Here is a tiny trained network, its code and every weight. The questions are about switching its units off for an input and a target symbol, where a switched-off unit gives its printed mean instead of its output.

import numpy as np


def w(rows, s, z=0):
    codes = np.array(rows[::2]) - 128.0
    scale = np.full(codes.shape[1], s)
    scale[-1] = z or s
    return codes * scale


def norm(h):
    return h / np.sqrt((h * h).mean(-1, keepdims=True) + 1e-5)


def f(y):
    return y / 2 * (1 + np.tanh(0.7978845608 * (y + 0.044715 * y**3)))


def softmax(a):
    e = np.exp(a - a.max(-1, keepdims=True))
    return e / e.sum(-1, keepdims=True)


def log_softmax(a):
    a = a - a.max(-1, keepdims=True)
    return a - np.log(np.exp(a).sum(-1, keepdims=True))


def net(x, mask):
    ids = ['Φβγδεζλσ'.index(c) for c in x.split()]
    T = len(ids)
    res = E[ids] + P[:T]
    u = 0
    for l in range(2):
        q, k, v = (norm(res) @ M[l].T for M in (Q, K, V))
        z = softmax(np.where(np.tri(T) > 0, q @ k.T / 2**0.5, -1e9)) @ v
        res = res + np.where(mask[u], z, O[l][:, -1]) @ O[l][:, :-1]
        u += 1
        y = f(norm(res) @ A[l][:, :-1].T + A[l][:, -1])
        res = res + np.where(mask[u : u + 12], y, B[l][:, -1]) @ B[l][:, :-1]
        u += 12
    return log_softmax(norm(res)[-1] @ U[:, :-1].T + U[:, -1])


Q, K, V, O, A, B = {}, {}, {}, {}, {}, {}
E = w([
[32,81,100,90,79,185],'Φ',
[78,136,85,137,72,190],'β',
[49,137,131,195,127,175],'γ',
[102,41,143,159,139,176],'δ',
[95,113,166,111,1,157],'ε',
[158,168,101,123,221,125],'ζ',
[167,111,110,99,82,151],'λ',
[142,79,116,184,173,31],'σ',
],0.017)
P = w([
[110,40,37,3,255,116],'0',
[149,59,74,106,217,165],'1',
[153,85,118,125,202,168],'2',
[157,115,133,151,177,182],'3',
[182,134,154,172,162,194],'4',
[178,145,169,181,136,195],'5',
[172,162,177,192,129,204],'6',
[158,165,191,199,120,206],'7',
],0.0061)
Q[0] = w([
[149,84,65,173,167,127],'L0H1',
[161,61,166,166,171,255],'L0H1',
],0.0068)
K[0] = w([
[125,118,122,175,173,87],'L0H1',
[213,253,175,226,61,54],'L0H1',
],0.0046)
V[0] = w([
[79,192,255,125,82,93],'L0H1',
[135,160,171,83,119,204],'L0H1',
],0.0064)
O[0] = w([
[112,129,85,182,71,60,3],'L0H1',
[215,86,2,181,46,219,61],'L0H1',
],0.0075,0.0047)
A[0] = w([
[153,10,115,122,162,131,193],'L0N1',
[130,213,155,173,127,45,73],'L0N2',
[180,165,74,118,103,148,98],'L0N3',
[87,160,156,122,215,130,137],'L0N4',
[184,190,83,109,171,129,79],'L0N5',
[168,194,121,132,136,156,177],'L0N6',
[116,95,57,181,164,188,149],'L0N7',
[162,200,90,116,173,105,140],'L0N8',
[82,185,62,160,161,141,190],'L0N9',
[131,161,188,56,113,222,175],'L0N10',
[198,82,46,168,151,89,76],'L0N11',
[111,169,96,59,172,205,3],'L0N12',
],0.011,0.0031)
B[0] = w([
[131,229,113,106,138,145,226],'L0N1',
[111,88,182,210,41,83,157],'L0N2',
[137,173,146,167,141,137,135],'L0N3',
[73,110,132,161,70,124,255],'L0N4',
[153,38,94,111,122,117,149],'L0N5',
[143,83,112,179,214,114,146],'L0N6',
[75,187,152,69,74,166,180],'L0N7',
[110,49,100,126,76,194,161],'L0N8',
[61,74,150,70,57,134,156],'L0N9',
[108,164,28,123,167,108,245],'L0N10',
[102,101,4,83,187,133,149],'L0N11',
[122,105,116,254,115,155,182],'L0N12',
],0.0088,0.0074)
Q[1] = w([
[226,154,209,100,111,145],'L1H1',
[46,160,75,117,69,255],'L1H1',
],0.0084)
K[1] = w([
[35,84,87,95,132,181],'L1H1',
[196,110,97,249,134,96],'L1H1',
],0.011)
V[1] = w([
[83,114,122,154,127,99],'L1H1',
[99,2,161,134,120,173],'L1H1',
],0.0083)
O[1] = w([
[104,135,64,186,54,69,251],'L1H1',
[137,2,159,120,126,181,130],'L1H1',
],0.0098,0.0029)
A[1] = w([
[144,143,95,113,149,72,98],'L1N1',
[116,117,110,134,62,137,160],'L1N2',
[159,103,201,144,169,40,129],'L1N3',
[151,144,134,98,124,146,86],'L1N4',
[179,132,67,101,119,75,85],'L1N5',
[89,117,82,78,153,128,142],'L1N6',
[164,173,142,40,201,112,69],'L1N7',
[98,156,80,125,174,173,254],'L1N8',
[255,122,106,83,112,143,72],'L1N9',
[191,150,225,174,53,88,80],'L1N10',
[111,121,101,135,153,153,108],'L1N11',
[156,141,145,114,116,163,88],'L1N12',
],0.011,0.0041)
B[1] = w([
[132,108,62,65,114,131,142],'L1N1',
[131,115,84,98,138,115,195],'L1N2',
[131,146,75,176,95,166,197],'L1N3',
[101,128,149,91,119,173,116],'L1N4',
[100,117,166,122,119,96,132],'L1N5',
[139,114,141,136,137,61,180],'L1N6',
[114,70,145,131,81,103,131],'L1N7',
[147,106,179,132,160,100,254],'L1N8',
[102,139,127,134,153,150,128],'L1N9',
[183,136,255,136,29,90,147],'L1N10',
[150,138,151,129,140,104,154],'L1N11',
[112,122,119,113,113,174,118],'L1N12',
],0.012,0.0077)
U = w([
[81,125,104,57,211,114,254],'Φ',
[141,179,73,204,135,190,50],'β',
[106,124,229,148,37,128,53],'γ',
[142,161,236,88,168,129,43],'δ',
[174,150,125,32,65,129,191],'ε',
[168,36,145,138,149,182,43],'ζ',
[226,208,118,129,196,153,31],'λ',
[139,138,164,192,106,1,209],'σ',
],0.0093,0.0028)

Each question gives the input, a string of symbols that net reads in full, and the target symbol t.
The units are the heads (2 rows each of Q, K, V and O) and the neurons (one row each of A and B). Each row of codes is followed by its name. A weight is (code - 128) times the scale printed after its matrix; where a second scale follows, it is the last column's (O, A, B and U).
mask holds one flag per unit, layer by layer, with each layer's heads first. A switched-off unit (its flag False) gives its mean, the last column of its rows in O or B, instead of its output. The means were averaged over made-up inputs and are rounded, as every weight is.
A unit's drop is (log p(t) with every unit on - log p(t) with that unit switched off) / (log p(t) with every unit on - log p(t) with every unit switched off).
The circuit of an input: a set's keep is (log p(t) with only the set's units on - log p(t) with every unit switched off) / (log p(t) with every unit on - log p(t) with every unit switched off). Starting from the 12 units with the biggest drops (on a tie, the unit counted first), units are removed one at a time, each time the one whose removal leaves the highest keep (on an exact tie, the one counted first), for as long as the keep stays at least 0.8.
units of the circuit, in order: the units of the circuit, biggest drop first
most important unit: the unit with the biggest drop
k most important neurons: the k neurons with the biggest drops, biggest first
k most important neurons of layer l: the k neurons of layer l with the biggest drops, biggest first
drop of u: that unit's drop, to one decimal
input ε ζ ε ε σ, target Φ: 2 most important neurons of layer 0 -> L0N11, L0N12
input σ ε σ ζ σ δ ζ ζ, target ζ: most important unit -> L0N8
input ζ γ λ σ, target Φ: 2 most important neurons of layer 0 -> L0N11, L0N1
input Φ λ ε, target Φ: units of the circuit, in order -> L0N10, L0N4
input ε σ ζ β σ, target β: units of the circuit, in order -> L1N3, L0N10, L1N8, L1N6
input σ γ σ γ δ ζ λ ε, target ε: 2 most important neurons of layer 1 -> L1N3, L1N2
input σ ζ Φ ζ Φ, target ζ: units of the circuit, in order -> L0N12, L1H1, L0N5, L0N8
input ζ σ σ Φ, target σ: 2 most important neurons of layer 1 -> L1N6, L1N8
input σ σ λ, target Φ: 3 most important neurons of layer 1 -> L1N1, L1N10, L1N3
input λ σ γ γ ε δ Φ, target Φ: 3 most important neurons of layer 0 -> L0N4, L0N10, L0N2
input σ λ σ σ σ ε, target σ: 2 most important neurons -> L0N10, L0N7
input δ γ ζ σ σ, target β: 4 most important neurons of layer 0 -> L0N11, L0N7, L0N10, L0N1
input σ σ σ β σ σ σ, target γ: 2 most important neurons of layer 0 -> L0N10, L0N2
input Φ γ ζ Φ Φ, target ζ: most important unit -> L1H1
input γ ε Φ ε δ ε Φ, target ε: 2 most important neurons -> L0N7, L0N4
input ζ ζ ε, target ζ: 3 most important neurons -> L0N12, L0N5, L0N8
input σ ε σ ζ σ ε σ, target γ: 2 most important neurons of layer 0 -> L0N2, L0N10
input σ λ δ, target δ: drop of L0N10 -> -0.1
input ζ ζ σ λ, target λ: drop of L0N12 -> 0.4
input σ ε ε δ, target δ: drop of L1N3 -> 0.1
input σ Φ σ σ β, target σ: most important unit -> L0H1
input σ ε ζ σ ε σ ε, target ε: 2 most important neurons of layer 1 -> L1N2, L1N8
